Below are the code and all the weights of a small trained network. Each question names an input and a class and asks about switching units off, where a switched-off unit gives its printed mean instead of its output.

import numpy as np


def w(rows, s, z=0):
    codes = np.array(rows[::2]) - 128.0
    scale = np.full(codes.shape[1], s)
    scale[-1] = z or s
    return codes * scale


def f(y):
    return np.maximum(y, 0)


def log_softmax(a):
    a = a - a.max(-1, keepdims=True)
    return a - np.log(np.exp(a).sum(-1, keepdims=True))


def net(x, mask):
    res = np.array(x, float).reshape(1, 6) / 4 @ E
    y = f(res @ A[0][:, :-1].T + A[0][:, -1])
    res = res + np.where(mask, y, B[0][:, -1]) @ B[0][:, :-1]
    return log_softmax(res[-1] @ U[:, :-1].T + U[:, -1])


A, B = {}, {}
E = w([
[4,114,182,70],'x0',
[216,205,251,81],'x1',
[170,10,150,89],'x2',
[137,137,115,103],'x3',
[127,126,130,134],'x4',
[145,146,107,80],'x5',
],0.011)
A[0] = w([
[208,154,81,194,109],'n0',
[194,171,224,121,1],'n1',
[156,75,143,112,17],'n2',
[167,22,152,91,115],'n3',
[136,141,124,143,90],'n4',
[125,143,175,123,85],'n5',
[99,204,111,155,63],'n6',
[117,138,126,95,201],'n7',
[173,122,103,141,112],'n8',
[156,148,110,163,155],'n9',
[61,137,159,91,148],'n10',
[169,129,106,156,154],'n11',
[165,119,109,140,159],'n12',
[115,109,95,145,51],'n13',
[142,116,133,135,127],'n14',
[102,92,28,148,60],'n15',
[74,127,140,108,113],'n16',
[80,255,101,174,77],'n17',
[140,104,148,171,33],'n18',
[188,135,96,167,123],'n19',
[59,138,164,98,142],'n20',
[107,117,97,137,85],'n21',
],0.018,0.0039)
B[0] = w([
[10,158,148,136,233],'n0',
[202,156,6,198,250],'n1',
[145,65,168,130,170],'n2',
[180,54,224,63,232],'n3',
[128,138,151,130,142],'n4',
[129,142,73,120,173],'n5',
[173,64,164,92,195],'n6',
[94,129,138,165,165],'n7',
[80,144,158,124,176],'n8',
[99,164,150,114,177],'n9',
[41,185,154,139,217],'n10',
[67,134,140,118,181],'n11',
[82,131,133,98,172],'n12',
[160,146,80,120,163],'n13',
[115,112,119,109,144],'n14',
[224,162,42,200,228],'n15',
[79,188,137,121,186],'n16',
[211,24,199,76,247],'n17',
[149,151,124,104,145],'n18',
[61,166,155,113,201],'n19',
[24,164,132,130,217],'n20',
[154,150,89,145,164],'n21',
],0.023,0.016)
U = w([
[34,128,166,115,180],'0',
[153,11,197,84,188],'1',
[153,115,70,160,1],'2',
],0.011,0.003)

Each question gives the input, the list of numbers given to net, and the class t.
The units are the neurons (one row each of A and B). Each row of codes is followed by its name. A weight is (code - 128) times the scale printed after its matrix; where a second scale follows, it is the last column's (A, B and U).
mask holds one flag per neuron, in row order. A switched-off neuron (its flag False) gives its mean, the last column of its row in B, instead of its output. The means were averaged over made-up inputs and are rounded, as every weight is.
A unit's drop is (log p(t) with every unit on - log p(t) with that unit switched off) / (log p(t) with every unit on - log p(t) with every unit switched off).
The circuit of an input: a set's keep is (log p(t) with only the set's units on - log p(t) with every unit switched off) / (log p(t) with every unit on - log p(t) with every unit switched off). Starting from the 12 units with the biggest drops (on a tie, the unit counted first), units are removed one at a time, each time the one whose removal leaves the highest keep (on an exact tie, the one counted first), for as long as the keep stays at least 0.8.
circuit, biggest first: the units of the circuit, biggest drop first
k most important neurons: the k neurons with the biggest drops, biggest first
drop of u: that unit's drop, to one decimal
input [-4,6,-7,4,-3,-4], class 1: circuit, biggest first : n17
input [-8,0,8,-2,6,7], class 0: 3 most important neurons : n0, n17, n19
input [-5,2,5,6,3,4], class 0: 4 most important neurons : n17, n0, n19, n6
input [1,-2,2,-6,1,-1], class 1: 2 most important neurons : n1, n0
input [3,4,4,1,2,6], class 1: 2 most important neurons : n3, n15
input [-3,-4,5,7,8,2], class 1: 2 most important neurons : n3, n1
input [-7,-6,6,-5,-2,-5], class 0: 4 most important neurons : n0, n17, n1, n19
input [2,-3,3,8,8,-7], class 1: 3 most important neurons : n1, n3, n0
input [-6,-7,6,-3,-6,4], class 2: 2 most important neurons : n15, n17
input [-2,-3,-3,-3,-1,-3], class 1: drop of n20 : 0.2
input [-5,6,3,-4,-2,-5], class 2: drop of n10 : 0.7
input [-4,0,-6,-1,-4,-3], class 1: drop of n17 : 1.8
input [0,2,-6,3,0,-8], class 1: drop of n21 : 0.0
input [-5,8,-1,-1,-3,0], class 2: circuit, biggest first : n1
